Here is a tiny trained network, its code and every weight. The questions are about switching its units off for an input and a class, where a switched-off unit gives its printed mean instead of its output.

import numpy as np


def w(rows, s, z=0):
    codes = np.array(rows[::2]) - 128.0
    scale = np.full(codes.shape[1], s)
    scale[-1] = z or s
    return codes * scale


def f(y):
    return y / 2 * (1 + np.tanh(0.7978845608 * (y + 0.044715 * y**3)))


def log_softmax(a):
    a = a - a.max(-1, keepdims=True)
    return a - np.log(np.exp(a).sum(-1, keepdims=True))


def net(x, mask):
    res = np.array(x, float).reshape(1, 8) / 4 @ E
    y = f(res @ A[0][:, :-1].T + A[0][:, -1])
    res = res + np.where(mask, y, B[0][:, -1]) @ B[0][:, :-1]
    return log_softmax(res[-1] @ U[:, :-1].T + U[:, -1])


A, B = {}, {}
E = w([
[171,72,220,102,167,250],'x0',
[125,134,105,126,128,147],'x1',
[140,138,131,129,119,132],'x2',
[86,255,194,239,199,112],'x3',
[47,199,159,35,77,192],'x4',
[123,130,94,126,132,157],'x5',
[116,125,93,130,132,155],'x6',
[135,133,135,126,126,121],'x7',
],0.0095)
A[0] = w([
[164,90,91,93,53,123,2],'neuron 1',
[55,168,128,201,215,136,32],'neuron 2',
[157,64,113,89,123,125,18],'neuron 3',
[54,179,170,41,86,176,154],'neuron 4',
[136,169,103,102,115,49,125],'neuron 5',
[115,84,82,46,199,174,38],'neuron 6',
[124,174,153,212,192,180,50],'neuron 7',
[195,72,223,89,235,234,19],'neuron 8',
[129,156,185,172,191,124,60],'neuron 9',
[254,101,89,170,219,114,42],'neuron 10',
[170,21,120,70,130,105,31],'neuron 11',
],0.0092,0.0017)
B[0] = w([
[172,174,167,104,133,132,178],'neuron 1',
[122,183,119,69,113,185,212],'neuron 2',
[141,138,161,129,108,138,171],'neuron 3',
[29,59,156,214,154,76,217],'neuron 4',
[119,180,111,102,119,101,175],'neuron 5',
[166,146,164,146,159,172,169],'neuron 6',
[140,151,190,70,111,138,205],'neuron 7',
[180,163,93,95,182,2,254],'neuron 8',
[159,129,147,136,77,170,190],'neuron 9',
[37,70,150,239,151,138,205],'neuron 10',
[173,132,201,105,104,136,202],'neuron 11',
],0.011,0.012)
U = w([
[80,111,157,190,108,133,226],'0',
[194,209,203,37,2,224,4],'1',
[178,239,13,78,151,23,119],'2',
],0.008,0.0032)

Each question gives the input, the list of numbers given to net, and the class t.
The units are the neurons (one row each of A and B). Each row of codes is followed by its name. A weight is (code - 128) times the scale printed after its matrix; where a second scale follows, it is the last column's (A, B and U).
mask holds one flag per neuron, in row order. A switched-off neuron (its flag False) gives its mean, the last column of its row in B, instead of its output. The means were averaged over made-up inputs and are rounded, as every weight is.
A unit's drop is (log p(t) with every unit on - log p(t) with that unit switched off) / (log p(t) with every unit on - log p(t) with every unit switched off).
The circuit of an input: a set's keep is (log p(t) with only the set's units on - log p(t) with every unit switched off) / (log p(t) with every unit on - log p(t) with every unit switched off). Starting from all 11 units, units are removed one at a time, each time the one whose removal leaves the highest keep (on an exact tie, the one counted first), for as long as the keep stays at least 0.8.
units of the circuit, in order: the units of the circuit, biggest drop first
top k neurons: the k neurons with the biggest drops, biggest first
drop when u is switched off: that unit's drop, to one decimal
input [0,-5,8,-3,7,-4,7,5], class 0: units of the circuit, in order	[neuron 4]
input [8,-6,-2,6,-6,3,3,-8], class 2: top 2 neurons	[neuron 8; neuron 4]
input [-6,1,-7,7,5,0,3,2], class 1: top 2 neurons	[neuron 8; neuron 2]
input [6,1,-8,6,0,1,-6,-3], class 1: top 4 neurons	[neuron 7; neuron 9; neuron 2; neuron 4]
input [-5,1,-2,7,7,8,0,-8], class 0: top 3 neurons	[neuron 4; neuron 8; neuron 11]
input [-1,-7,-7,-3,0,0,7,-3], class 1: units of the circuit, in order	[neuron 8; neuron 4]
input [-6,8,0,-7,-4,4,-3,-4], class 1: units of the circuit, in order	[neuron 8; neuron 11]
input [-2,6,-3,-3,4,2,8,1], class 0: top 2 neurons	[neuron 8; neuron 4]
input [3,1,-2,-8,-7,4,5,4], class 1: top 3 neurons	[neuron 11; neuron 4; neuron 1]
input [-6,3,-8,-4,-7,3,-6,-3], class 0: top 2 neurons	[neuron 10; neuron 8]
input [-5,-6,-1,-7,-4,7,-4,8], class 1: top 2 neurons	[neuron 8; neuron 11]
input [5,7,-8,-1,4,-1,-8,8], class 2: top 2 neurons	[neuron 8; neuron 10]
input [5,-4,5,3,0,-5,-4,-1], class 2: top 2 neurons	[neuron 8; neuron 11]
input [-5,1,0,-7,-4,-3,0,1], class 1: top neuron	[neuron 8]
input [-6,4,5,4,7,4,5,6], class 0: top 2 neurons	[neuron 4; neuron 8]
input [6,-2,3,-5,6,-7,-1,-4], class 0: drop when neuron 4 is switched off	1.3
input [-1,-1,2,-7,-2,4,-1,-8], class 1: drop when neuron 9 is switched off	0.0
input [-5,7,-1,-5,8,-5,-4,-6], class 0: drop when neuron 8 is switched off	0.2
